Here is a tiny trained network, its code and every weight. The questions are about switching its units off for an input and a class, where a switched-off unit gives its printed mean instead of its output.

import numpy as np


def w(rows, s, z=0):
    codes = np.array(rows[::2]) - 128.0
    scale = np.full(codes.shape[1], s)
    scale[-1] = z or s
    return codes * scale


def f(y):
    return np.maximum(y, 0)


def log_softmax(a):
    a = a - a.max(-1, keepdims=True)
    return a - np.log(np.exp(a).sum(-1, keepdims=True))


def net(x, mask):
    res = np.array(x, float).reshape(1, 5) / 4 @ E
    y = f(res @ A[0][:, :-1].T + A[0][:, -1])
    res = res + np.where(mask, y, B[0][:, -1]) @ B[0][:, :-1]
    return log_softmax(res[-1] @ U[:, :-1].T + U[:, -1])


A, B = {}, {}
E = w([
[122,143,114,116],'x0',
[142,125,188,43],'x1',
[249,117,77,127],'x2',
[129,125,132,130],'x3',
[85,13,112,92],'x4',
],0.014)
A[0] = w([
[79,73,189,112,128],'N0',
[227,104,88,50,116],'N1',
[141,157,120,138,164],'N2',
[115,50,58,112,2],'N3',
[145,92,188,170,84],'N4',
[138,191,164,132,153],'N5',
[223,170,77,223,134],'N6',
[166,171,51,173,144],'N7',
[166,41,83,204,16],'N8',
[85,98,39,179,123],'N9',
[232,80,97,85,165],'N10',
[105,70,126,87,153],'N11',
[155,221,214,137,91],'N12',
[138,234,192,149,149],'N13',
[127,32,75,122,196],'N14',
[81,90,192,46,79],'N15',
[57,107,44,245,125],'N16',
[244,94,125,173,52],'N17',
[173,133,130,173,137],'N18',
[97,108,80,195,124],'N19',
[174,127,131,188,133],'N20',
[53,106,181,94,137],'N21',
[138,154,148,23,204],'N22',
[22,206,182,161,200],'N23',
],0.011,0.006)
B[0] = w([
[160,112,103,112,202],'N0',
[72,132,254,176,207],'N1',
[132,189,92,151,166],'N2',
[92,144,174,182,171],'N3',
[167,138,91,143,134],'N4',
[117,118,180,153,186],'N5',
[204,210,44,94,252],'N6',
[178,183,56,117,212],'N7',
[139,172,122,143,181],'N8',
[61,126,203,136,194],'N9',
[77,137,198,216,219],'N10',
[132,86,79,84,191],'N11',
[92,87,233,125,206],'N12',
[89,105,191,152,223],'N13',
[113,105,152,107,216],'N14',
[211,142,36,75,207],'N15',
[91,86,210,162,227],'N16',
[112,112,108,118,200],'N17',
[125,179,98,94,174],'N18',
[60,129,186,128,183],'N19',
[156,162,98,92,177],'N20',
[168,137,102,89,215],'N21',
[78,107,129,86,198],'N22',
[124,94,177,149,254],'N23',
],0.0095,0.014)
U = w([
[120,170,157,201,187],'0',
[120,115,163,127,246],'1',
[185,184,2,95,6],'2',
],0.0098,0.0011)

Each question gives the input, the list of numbers given to net, and the class t.
The units are the neurons (one row each of A and B). Each row of codes is followed by its name. A weight is (code - 128) times the scale printed after its matrix; where a second scale follows, it is the last column's (A, B and U).
mask holds one flag per neuron, in row order. A switched-off neuron (its flag False) gives its mean, the last column of its row in B, instead of its output. The means were averaged over made-up inputs and are rounded, as every weight is.
A unit's drop is (log p(t) with every unit on - log p(t) with that unit switched off) / (log p(t) with every unit on - log p(t) with every unit switched off).
The circuit of an input: a set's keep is (log p(t) with only the set's units on - log p(t) with every unit switched off) / (log p(t) with every unit on - log p(t) with every unit switched off). Starting from the 12 units with the biggest drops (on a tie, the unit counted first), units are removed one at a time, each time the one whose removal leaves the highest keep (on an exact tie, the one counted first), for as long as the keep stays at least 0.8.
circuit, biggest first: the units of the circuit, biggest drop first
unit that matters most: the unit with the biggest drop
top k neurons: the k neurons with the biggest drops, biggest first
drop of u: that unit's drop, to one decimal
input [-7,2,-8,4,-8], class 1: circuit, biggest first : (N12 N10)
input [-8,-2,5,7,8], class 0: unit that matters most : N10
input [2,7,7,-8,0], class 0: top 2 neurons : (N10 N1)
input [6,6,-4,-1,-7], class 1: circuit, biggest first : (N12 N22)
input [-4,-3,3,-1,8], class 0: top 2 neurons : (N3 N8)
input [-2,-7,8,6,-1], class 2: top 2 neurons : (N6 N7)
input [-3,0,6,-6,0], class 2: top 2 neurons : (N6 N16)
input [3,1,-7,2,-8], class 1: top 2 neurons : (N12 N10)
input [7,-8,8,-6,-8], class 2: drop of N6 : 1.7
input [-1,-5,5,7,-6], class 2: drop of N16 : 0.0
input [7,5,6,-2,0], class 0: drop of N1 : 0.2
